(in the rows, 128 means zero)
Here are made-up elements, facts about them, and rows of numbers that follow some of those facts. Name the element behind each unnamed row.

How the elements are related:
pilam | flitutri groplamar | pleflegi pletem skige stodol dasu | plitru b
pumipli | flitutri staflus | plitru d
tegrin | flitutri nebrana | plitru a
nozi | flitutri lusel | pleflegi sibrak plize | plitru c
plaflun | flitutri groplamar | pleflegi dalel | plitru a
subrel | flitutri gropomos | plitru d
bretos | pleflegi seplun
trivom | malak gradrul | flitutri gropomos | plitru d
kipe | flitutri brogribril | pleflegi seplun droklel | plitru c
dalel | malak gropomos | flitutri stibo | plitru b
brostil | malak peke | flitutri plebi | plitru e
kebruk | malak fefli | flitutri plize | plitru d
fotron | malak labim | flitutri trures | pleflegi gubrus | plitru e
flatek | malak groplamar | pleflegi tere
drenuklam | malak skige | flitutri drerur | plitru d
figim | flitutri teklogo | pleflegi tobim plofleda | plitru e
pobik | flitutri trures | pleflegi trusul | plitru a
flegrovus | malak tere
treto | flitutri raplum | plitru b
bodrudron | malak letrak | flitutri raplum | plitru d
vimik | flitutri trugen | plitru b
zokli | malak skedri | flitutri skiman | plitru d
droklel | flitutri brogribril | plitru d
viflak | flitutri drerur | pleflegi mulak fugak | plitru e
dronel | flitutri peke | plitru d
zavam | malak bodrudron | flitutri nebrana | pleflegi pumipli trusul maplurek | plitru e
fupluklol | malak dronel | flitutri kebostir | plitru a
gradrul | flitutri drerur | plitru e
tere | malak drenuklam | flitutri trugen | plitru a
latri | flitutri plebi | pleflegi dume plofleda | plitru b
plofleda | flitutri lusel | plitru b
plustu | pleflegi dalel tabritas
rezar | malak lapur | flitutri raplum | plitru e
doska | flitutri plebi | plitru e
posti | flitutri klilepe | pleflegi labim fabri vagras | plitru b
ninaklal | flitutri raplum | plitru b
bredru | flitutri skedri | pleflegi mitan kebruk | plitru e
dasen | flitutri nadis | pleflegi betu flomi | plitru d
veskor | flitutri skista | plitru b
pudibror | flitutri flomi | pleflegi ninaklal | plitru b
makas | flitutri peke | pleflegi drenuklam | plitru a
labim | flitutri mulak | plitru c
letrak | malak pudrifam | flitutri skista | plitru e
pazak | flitutri flomi | plitru a
trekis | malak sibrak | flitutri rinu | plitru b
stipak | flitutri gropomos | pleflegi dubres | plitru d
groplamar | malak teklogo
betu | flitutri plebi | plitru e
palevu | pleflegi trugen
vadis | flitutri plebi | plitru b
mures | flitutri trugen | plitru c
pestol | flitutri flegrovus | pleflegi betu | plitru b
bratrin | malak mitan | flitutri plebi | plitru b
tretru | flitutri peke | plitru b
sama | flitutri peke | plitru d
vupodu | malak bralibi | flitutri peke | plitru b
gatem | malak seplun | flitutri trures | pleflegi skige fugak teklogo | plitru d
drosku | flitutri brogribril | pleflegi skedri klilepe | plitru a
skedri | malak pilam
brestus | flitutri trures | plitru e
rople | flitutri trugen | pleflegi veskor | plitru a
pevi | flitutri dume | plitru e
stodol | flitutri trugen | plitru a
skiklom | malak sketre | flitutri palevu | pleflegi rezar | plitru d
nuze | flitutri korek | pleflegi zemas | plitru e
vegrel | flitutri lusel | plitru e
fabri | flitutri plebi | plitru d
tabritas | flitutri peke | plitru a
lapur | flitutri staflus | plitru d
sogra | flitutri gropomos | plitru b
kagak | flitutri groplamar | pleflegi dume | plitru c
zilugral | flitutri vedor | plitru b
vipa | flitutri nebrana | plitru b
troplam | flitutri klilepe | plitru c
plaskal | flitutri brogribril | plitru c
zusak | malak nadis | flitutri staflus | pleflegi zokli | plitru c
godrobren | flitutri rinu | pleflegi ninaklal gastak mulak seplun nadis dronel | plitru d
dredrom | flitutri lusel | plitru d
mitan | malak kana | flitutri trugen | plitru a
deko | flitutri drirer | pleflegi brestus noro | plitru e
gulifus | malak dasen | flitutri dume | plitru c
peno | malak vemen | flitutri raplum | pleflegi brestus vimik subrel | plitru e
trures | malak pligrus | pleflegi trekis tretru
bralibi | flitutri teklogo | pleflegi tretru plofleda | plitru c
nuside | malak klilepe | flitutri raplum | pleflegi mibrinim plofleda | plitru b
trugen | malak fiplur
pudrifam | malak flegrovus | flitutri peke | pleflegi ninaklal gubrus | plitru e
nebrana | malak staflus
sibrak | flitutri flatek | plitru d
pligrus | malak posti | flitutri skiman | plitru a
peke | malak zusak
plika | flitutri poflek | plitru b
vagras | flitutri nadis | plitru b
maplurek | flitutri dume | plitru d
roza | flitutri groplamar | plitru d
kabefak | flitutri plebi | plitru a
dubres | malak kebostir | flitutri brogribril | plitru d
liklon | flitutri poflek | plitru a
zemas | flitutri skiman | plitru b
nisil | flitutri raplum | pleflegi vimik drirer vegrel sama | plitru b
feste | flitutri nadis | pleflegi labim vemen fupluklol | plitru a
vemen | malak trivom | flitutri kebostir | plitru c
fugak | flitutri peke | plitru a
sketre | malak fofigrek | flitutri staflus | plitru a
broplel | flitutri bretos | plitru d
paflek | flitutri skista | pleflegi teklogo | plitru a
fasterun | malak pobik | flitutri trugen | pleflegi kebostir | plitru b
mibrinim | flitutri drirer | plitru e
skiman | malak plebi
klesa | flitutri staflus | plitru d
rudo | malak liklon | flitutri dume | plitru b
fefli | malak skiman | flitutri gropomos | plitru c
raplum | pleflegi klilepe gubrus
skige | flitutri brogribril | plitru d
delur | malak bratrin | flitutri bretos | plitru a
moval | malak troplam | flitutri plustu | plitru b
mozegre | flitutri plize | pleflegi lusel | plitru c
traguda | flitutri rinu | pleflegi grutru vedor | plitru a
tobim | malak zilugral | flitutri plize | plitru d
gubrus | malak flatek | flitutri vedor | plitru b
rekir | malak nebrana | flitutri flomi | plitru e
zimun | malak zavam | flitutri flegrovus | pleflegi vedor flegrovus dubres | plitru a
fofigrek | pleflegi sogra kabefak
gozil | flitutri drerur | pleflegi plize lusel | plitru e
brefa | flitutri lusel | pleflegi plize | plitru b
trusul | flitutri poflek | plitru e
brogribril | pleflegi klesa subrel
seplun | flitutri skiman | plitru c
fluplufik | malak dasu | flitutri flegrovus | pleflegi trekis skiman | plitru a
plebi | malak nozi | pleflegi nadis noro
bruzin | flitutri raplum | pleflegi vadis | plitru e
kana | malak peno | flitutri teklogo | pleflegi sketre | plitru a
gastak | flitutri teklogo | plitru c
pletem | flitutri mulak | plitru b
grutru | flitutri poflek | plitru e
fiplur | malak fupluklol | flitutri lusel | plitru b
dasu | malak feste | flitutri trugen | plitru a
skali | malak trugen | flitutri skedri | plitru a
tokir | flitutri vedor | pleflegi zokli kabefak | plitru d
noro | flitutri kebostir | plitru c

Known rows:
brostil: [152 137 111 116 101 166 150 152 144 148 119 150 135 119 139  96 114 154
 164 129 122 132 151 125 121  96 146 135 111 130]
peke: [114 126 104  93 128 110 127 145 140 126 161 161 108 103 130  99 103 141
 143 113 144 131 160 127 131  97 175 135 145  96]
makas: [105 110 154 131 199 106  84 120 129 115 131  89 122 146 123 186 155 122
 134 129 115 124 132 125 147 152 129 148 132 103]
staflus: [128 132 128 127 115 101 136 118 140 141 164 144 120 104 118 113 108 103
 121 123 156 141 108 137 137 137 149 119 139 142]
fiplur: [140 121 104 119  99 146 126 160 129 110 135 183 123 134 164  99  98 150
 151 115 129 124 146 113 101  90 135 136 110 100]
trugen: [117 118 128 109 114 127 127 142 117 116 178 189 114 100 145  86  87 135
 152 131 134 135 163 143 111 110 160 115 136  81]
zavam: [111 123 143 101 172 166 150 144 104 109  93 100 128 138 121 155 170 168
 143 130  87 144 194 118 122 119 111 117 126  95]
bretos: [107 122 164 112 195 135 114 119 115 125 136  97 113 120 112 176 150 103
 133 147 126 141 128 120 131 169 124 103 135  97]
dasen: [109 133 146 128 175 146 118 133 108 110 118  98 141 144 118 174 157 112
 137 140 101 115 116 110 125 157  98 119 124 120]
gastak: [155 124 107 152  93 107 126 125 139 136 116 139 124 137 138 124 120 126
 111 126 149 126 113 131 125 125 112 136 122 161]
mibrinim: [136 138 127 154  83 136 148 136 134 127 137 123 124 131 124 123 116 126
 117 116 145 128 104 127 121 124 141 141 123 171]
zokli: [129 140  99 108 108 133 141 144 127 122 130 154 143 121 133  87 113 144
 139 123 116 113 147 123 126  98 131 133 130 117]
moval: [139 129  98 119  96 139 139 142 130 130 114 150 128 128 138  97 117 156
 129 119 128 124 150 126 117  94 133 132 126 126]
liklon: [140 125 134 146 114  88 119 107 145 141 147 136 133 125 135 110 111 114
 121 124 142 135 115 149 146 130 139 146 130 137]
sibrak: [130 136 101 137 101 106 138 136 139 131 147 155 154 125 121 114 123 115
 126 120 127 118  91 132 134 129 114 128 127 162]
drerur: [127 133 128 127 114 100 137 118 140 142 163 143 120 104 117 113 109 103
 120 123 156 142 108 139 137 138 149 120 139 143]
vagras: [146 131 108 148  90 115 137 134 137 132 125 140 131 133 130 122 121 125
 115 124 144 124 104 128 125 127 116 133 122 165]
pudibror: [145 128 149 129 175 145 120 132 110 110  90  86 115 146 125 182 155 123
 116 164 130 120 134 101 119 160  86 124 116  98]
latri: [102 142 175 161 154 221 118 120 101 120 100  44 113 159 138 181 143 106
 171 118  95 133 144 102 111 140 143 136 117 178]

Name these rows:
No name comes twice in this set of rows, the named rows included.
[ 83 131 171 121 152 214 127 111  85  91  82  63 112 165 147 146 144 143
 129  94  85 131 158  96 100 105 141 125 125 105] | nuside
[109 141 143 142 105 127 137 110 128 133 166 114 107 111 122 114 101  95
 126 107 151 142 119 134 130 130 174 130 145 167] | dume
[113 107 136 110 175 174  99 137 106 113  84 117 120 151 149 158 151 159
 152 131  91 126 171 112 107 117 110 115 118  81] | zusak
[134 130 102 122  93 145 138 141 128 127 113 144 125 129 140  98 115 155
 132 117 125 123 153 126 117  93 139 134 128 132] | trekis
[142 113 102 123 100 139 117 148 130 118 122 178 118 137 169  99 101 152
 148 116 128 126 156 120 103  88 132 135 113 103] | fefli
[105 112 160 102 197 143 106 113 112 121 108 103 128 137 137 144 152 148
 152 132  85 138 187 134 137 125 128 126 132  66] | zimun
[130 139 101 110 105 134 139 148 126 115 139 161 140 123 141  88 105 141
 144 122 120 115 146 120 120  96 134 136 127 111] | kebruk
[162 126 107 147 100 105 127 127 139 136 110 138 121 135 138 125 121 126
 109 134 153 126 118 128 125 128 107 135 120 149] | seplun
[118 123 123  98 122 131 126 145 130 119 177 186 111 104 153  91  86 128
 159 114 140 142 151 123 113 101 166 121 127  80] | skiman
[109 106 178 148 177 125  93 107 101 116 133 102 130 137 127 167 147 121
 133 155 101 127 143 154 131 167 112 122 133 100] | rople
[131 148  96 108 106 115 170 138 124 122 124 139 142 118 124  86 127 148
 131 119 113 130 178 131 139  94 123 139 138 135] | drenuklam
[125 135 103 156  92 117 126 143 138 114 135 114 113 142 127 138 119 127
 117 103 149 113 116 118 127 113 148 162 132 184] | tretru
[ 91 116 155  84 197 165 111 132 106 117 132 121 112 116 130 147 139 135
 158 134 102 140 173 117 119 130 146 101 136  58] | flatek
[128 146  95 105 101 150 125 133 131 145 106 127 144 117 119  78 113 152
 121 134 120  88 129 130 131  98 148 129 144 122] | trivom

The same elements again, as new rows of numbers:
Some elements and their rows:
gozil: [120 129 121 128 152 108 129  96 144 157 128 110 110 138 114 124 115 129
 106 154 140 103 116 170 100 103 166 136 142 135 114 135 134 120 134 127
 170 105 152 119 128]
lusel: [125 128 158 131 149  95 112 132  98 126 171 112 118 120 128 134 140 138
 147 131 136 108 131 131 122 118 151 138 126 142 158 140 104 144 133 123
 152  89 100 133 125]
dredrom: [126 118 129 130 121 117 120 114 126 126 113 112 126 124 116 125 137 129
 127 121 111 130 129 127 122 133 113 128 133 134 124 123 108 128 136 139
 147 119 117 133 128]
zemas: [127 132 165 136 142 144 121 145 110 101 108 155 144 118 122 126 141 149
 119 120  83 155 117  94 133 122 138 132 133 125 135 135 109 132 130 145
 131 152 121 133 110]
skiman: [130 128 159 134 148 108 109 140 124 117 171 132 137 120 129 127 145 129
 130 120 104 143 133 107 147 121 123 133 129 127 159 135 107 139 135 115
 127 145 109 136 113]
zokli: [124 120 144 139 101 110 100 140 130 126 146  94 131 114 122 124 146 128
 113 107  58 145 143 108 145 134 138 141 131 123 132 134 103 127 138 126
 166 128  99 134 102]
nuside: [140 142 123 143 143 165 115 105 139 132  94 137 141 135 100 121 132 136
  88 149 120 116 127 135 148 122 161 151 152 120 126 143 141 121 130 134
 171 136 171 116 131]
treto: [131 140 147 140 140 164 127 120 117 123 109 148 138 127 111 126 137 148
 117 136 127 118 120 120 129 125 150 140 144 131 131 144 114 127 128 158
 159 118 147 124 140]
stodol: [111 117 147 121 119 114 110 134 113 108 119 129 126 108 126 132 150 145
 126 125  98 140 131 111 112 152 139 126 126 140 131 128  89 138 138 147
 140 123  88 135 113]
pilam: [132 140 137 135 170 136 140 105 123 131  80 157 129 138 107 123 121 137
 107 138 148 131 112 135 119 115 137 126 145 138 125 123 131 125 136 151
 136 115 161 125 137]
skige: [139  91 174 113 105 124 111 127 123 126 140 132 119 157 113 127 120 135
 251 132  89 121 140 102 114 156 122 147 142 150 128 126  59 150 148 171
 165 119  96 150 108]
drenuklam: [147  89 167 116  97 134  93 135 147 119 139 138 139 157 111 119 125 125
 227 130  46 149 146  85 147 157 114 152 145 129 128 127  72 144 148 147
 152 183 102 148  86]
dasu: [110 118 147 121 119 114 109 134 113 108 118 130 126 105 126 132 148 145
 125 123  97 140 131 111 113 148 141 125 126 140 131 129  89 137 138 149
 140 125  88 134 113]
drosku: [133 121 112 130 141 120 124  94 133 128  88 118 125 135 107 123 129 129
 117 136 136 120 126 145 121 129 116 129 138 136 118 118 128 125 136 132
 143 115 142 127 135]
rezar: [121 123 149 132 107 164 112 138 152 113 165 138 152 116 128 124 145 141
 118 134  64 141 118  98 135 126 127 137 136 109 126 153 103 120 124 129
 147 200 122 127 115]
labim: [114 137 173 141 129 120 128 147 140 156 181 131 123 120 132 125 134 125
 120 101  72 157 128 110 128 120 158 127 137 134 138 140  95 122 141 148
 161 118 128 134 108]
trekis: [126 134 159 138 136 134 108 148 108 108 118 131 139 117 120 126 143 146
 106 125  70 144 124 105 137 115 169 147 133 122 134 142 116 132 129 137
 156 136 117 129 102]
noro: [116 126 155 126 133 137 125 135 117 120 147 134 129 116 131 131 139 142
 135 126  90 140 111 115 105 116 146 128 128 132 127 141 100 131 127 137
 148 143 111 133 114]
subrel: [121 116 148 129 112 119 120 132 111 110 131 111 127 113 125 130 146 141
 144 113  97 134 126 108 112 136 110 127 124 137 130 127  89 133 132 146
 145 118  90 139 123]

Rows to name:
No name comes twice in this set of rows, the named rows included.
[143 136 135 141 171  97 119 106 159 158 148 141 130 143 114 117 125 107
 109 128 143 137 139 138 163 122 117 125 148 128 154 123 135 124 147 112
 129 132 167 126 127] | fofigrek
[133 149 146 148 163 116 131 116 144 161 107 143 124 140 108 117 119 123
  89 123 122 139 131 136 142 115 162 133 153 135 134 127 135 118 146 151
 161  96 177 122 125] | posti
[137 140 131 139 150 168 131 101 124 126  88 150 135 134 103 124 130 143
 109 147 149 108 118 135 127 124 147 139 148 132 125 138 128 125 128 152
 158 118 164 119 147] | nisil
[127 122 137 132 127 116 131 114 132 132 118 126 125 126 118 124 135 127
 136 114 121 135 128 121 119 138 101 118 135 140 127 117 102 126 139 151
 137 113 123 136 134] | lapur
[132 117 104 126 130 120 112  94 130 123  89  99 125 130 106 124 132 128
 112 143 125 114 127 148 123 128 125 136 135 129 114 123 130 127 133 122
 155 121 128 125 126] | gatem
[135 122 107 135 130 117 107 102 143 132  96 104 131 133 106 119 133 121
  97 135 107 130 136 142 141 127 129 141 140 123 120 124 137 123 137 117
 155 133 144 125 117] | fluplufik
[124 124 111 123 148 125 118  98 147 134 113 115 125 135 113 123 120 132
  98 163 119 113 111 158 111 107 150 139 139 121 110 136 143 120 127 112
 153 152 148 119 117] | fotron
[114 125 158 132 125 118 121 143 146 131 167 131 133 119 132 123 134 134
 118 125  71 148 118 111 120 117 140 131 133 122 128 142 105 121 133 131
 145 161 117 132 105] | mibrinim
[118 123 131 125 134 124 115 120 139 126 139 116 128 125 122 125 129 138
 106 150  93 123 114 138 113 109 154 141 133 120 116 142 126 123 127 117
 156 153 126 124 107] | rekir
[128 123 138 132 132 117 132 115 129 129 115 131 126 127 117 124 135 129
 133 114 123 137 127 123 120 131 104 121 135 140 127 119 103 128 140 150
 136 112 126 136 133] | liklon
[122 119 131 123 132 117 118 130 130 122 148  95 125 131 121 122 133 137
 109 139 109 127 107 131 121  90 147 138 129 123 111 141 135 128 130 120
 161 160 128 127  83] | brostil
[122 134 163 134 147 133 125 138  91 109 110 137 128 119 121 132 138 155
 128 129 112 126 113 117 109 115 161 139 129 139 133 138 107 137 128 154
 151 103 111 131 122] | veskor
[150  92 168 120 139 106  97 123  97 114 154 133 122 149 125 132 131 135
 237 168 121 103 131 108 118 160 153 141 131 141 155 139  84 154 133 123
 135 140 102 139 109] | flegrovus

The same elements again, as new rows of numbers:
Some rows with their names:
brogribril: [122 135 120 112 138 114 127 129 128 138 121 109 145 140 147 132  83 134
 140 147 141 138 125 127 131 131 122 132 124 133 128 128 122 134 135 115
 142 144 111 126 130 125 127]
mozegre: [118 118 134 128 135 117 119 124 130 124 133 112 131 123 136 123  83 124
 132 134 134 120 126 125 135 126 128 130 127 133 132 126 131 130 129 119
 130 130 128 134 121 126 128]
godrobren: [138 175 134 132 118 126 101 131 136 131 124  99 107 142 168  97  94 128
 140 127  97 163 157 122 179 130 115 126 161 139 143 158 117 119 135 127
 114 144 134 143 122 108 137]
pudrifam: [148 175 119 127 139 128 125 129 135 119 125 113 213 145 186 108 179 118
 140 147  39 149 129 113 153 132 134 108 162 127 107 168 120 125 127 133
 141 146 119 134 117 101 139]
paflek: [134 142 132 127 124 132 126 134 130 133 135 126 115 132 132 116 107 131
 131 120 115 133 144 118 151 132 124 128 138 133 123 165 120 127 122 128
 129 132 125 134 123 126 141]
nisil: [118 111 139 108 145  98 127 106 138 128 127  92 155 135 151 123  57 126
 140 144 137 143 121 119 141 133 127 135 126 135 143 126 133 132 139 117
 118 144 103 130 120 120 110]
groplamar: [127 140 123 125 127 130 134 137 127 134 125 137 121 132 128 133 129 130
 127 139 138 127 121 135 122 127 125 129 129 129 124 123 125 131 136 123
 139 133 126 125 133 131 126]
pevi: [128 132 130 128 132 135 138 121 126 127 126 125 150 132 128 128 141 135
 129 127 137 132 124 132 128 129 127 125 127 130 126 134 125 129 125 127
 128 126 122 127 129 133 121]
dasu: [145 133 124 134 123 140 122 134 123 134 130 141 109 125 122 128 146 132
 122 113 124 128 139 126 120 126 128 135 120 124 121 151 136 128 113 142
 120 124 130 130 132 130 146]
plika: [120 117 132 129 128 123 129 119 128 125 128 124 123 124 134 130 121 124
 127 126 124 126 118 126 126 128 127 132 125 125 135 113 132 126 132 128
 120 127 133 129 123 127 121]
nebrana: [125 139 122 126 126 129 133 134 126 135 127 137 121 133 128 132 125 129
 127 139 139 130 122 134 125 127 125 128 128 128 124 127 122 130 134 122
 139 133 128 124 133 130 129]
bodrudron: [155 135 128 120 135 105 134 101 130 119 132 138 219 121 175 118 158  92
 135 139  59 123  95 126 107 128 156 119 140 141 116 163 138 131 134 131
 145 129 117 125 121 119 148]
lusel: [132 118 118 124 126 130 136 135 127 132 122 150 124 127 112 144 153 132
 124 132 146 125 123 138 100 126 131 129 119 123 123 113 132 131 129 130
 138 126 126 118 138 132 124]
labim: [125  86 126 132 125 121 123 131 119 122 131 130 125 114 107 138 136 126
 119 128 134 119 116 134  94 121 133 121 113 122 135 108 132 125 114 132
 112 132 125 123 135 127 136]
teklogo: [142 132 113 132 108 137 124 144 120 134 126 148 102 126 117 138 171 128
 118 134 127 143 126 145 106 124 125 116 132 121 128 124 120 120 121 134
 118 139 127 121 144 127 140]
bratrin: [108 116 136 131 123 127 126 125 130 126 129 121  80 125 115 137 105 133
 130 113 153 131 143 137 143 131 115 136 121 126 148  95 125 126 133 125
 115 114 146 129 123 136 115]
moval: [122 126 134 130 133 124 126 118 138 123 124 132 118 129 129 131 125 124
 132 120 129 119 127 120 135 129 131 141 128 127 134 103 140 131 142 129
 129 118 142 128 122 127 115]
drirer: [134 120 108 113 131 117 127 130 125 136 117 133 138 135 120 153 132 134
 131 132 149 141 126 135 100 124 130 133 111 123 128 108 130 134 128 127
 135 137 111 116 139 127 121]
fupluklol: [133 107 122 123 128 130 130 132 123 132 134 137 130 122 107 139 132 135
 124 117 139 125 132 126 110 130 131 131 114 124 120 140 127 131 116 131
 131 122 117 124 131 135 136]

Which element is each row?
No name comes twice in this set of rows, the named rows included.
[125 109 127 128 128 121 127 127 127 121 127 132 132 118 124 142 138 128
 128 116 129 127 138 135 111 128 128 125 116 125 128 104 129 130 121 129
 129 117 133 123 129 134 135] | fabri
[132 154 129 134 119 127 109 123 133 127 124 112 103 135 150 114 124 123
 133 125  99 152 146 124 154 129 119 133 148 132 145 131 124 119 136 135
 110 136 140 136 123 114 127] | pudibror
[122 130 121 126 140 132 128 131 122 131 137 120 127 134 122 126 107 133
 130 125 134 114 130 111 146 135 129 127 125 131 122 156 115 129 124 123
 140 133 120 133 124 126 133] | makas
[120 111 131 131 126 123 129 122 121 125 134 115 124 123 133 128 118 122
 124 136 123 125 110 135 124 128 125 124 125 124 135 119 124 123 124 125
 106 137 125 130 126 126 128] | zilugral
[152 129 126 130 104 129 106 122 141 127 121 149  93 127 116 127 181 125
 117 111 101 165 150 131 120 125 132 130 145 122 150 125 138 117 128 151
  95 128 137 124 136 115 121] | ninaklal
[119 120 136 128 134 121 129 127 119 127 136 102 142 126 135 116  87 124
 130 145 129 127 113 131 141 128 124 119 130 133 131 136 117 126 124 115
 121 141 119 135 122 127 133] | dasen
[127 110 115 124 133 135 127 133 122 131 134 134 130 130  95 139 144 134
 123 114 135 113 131 115 118 131 136 126 117 123 121 145 118 128 119 132
 133 128 123 125 131 129 132] | tabritas
[126 130 143 120 133 129 141 117 132 129 128 120 155 134 133 114 114 133
 130 137 134 136 123 128 143 131 130 124 133 137 128 149 125 128 130 122
 130 130 113 129 125 135 114] | bruzin
[125 128 133 124 137 126 130 130 127 134 137 121 128 130 127 122  97 130
 131 128 127 123 128 117 142 133 126 128 126 132 119 154 124 131 122 123
 135 130 116 133 124 131 135] | plaflun
[123 130 131 126 128 138 123 131 133 136 125 136  76 132  99 132 103 147
 129 101 167 120 156 115 150 134 124 146 123 133 131 136 130 133 132 128
 135 110 130 129 125 138 118] | delur
[116 136 143 142 126 133 134 130 127 121 139 129 107 119 122 110 104 117
 125 134 126 102 119 122 148 126 128 124 141 134 126 125 131 126 132 120
 130 123 146 136 118 131 130] | kagak
[129 144 134 124 129 127 126 132 128 133 137 118 124 133 136 114  97 131
 134 125 120 133 140 117 156 135 122 130 138 134 123 164 117 128 127 124
 130 131 119 136 121 128 139] | drosku
[116 128 137 127 135 119 129 123 128 125 132 110 140 129 143 119  86 128
 135 137 137 120 122 122 144 129 126 129 128 136 129 132 126 129 131 117
 130 132 128 135 119 127 126] | tokir

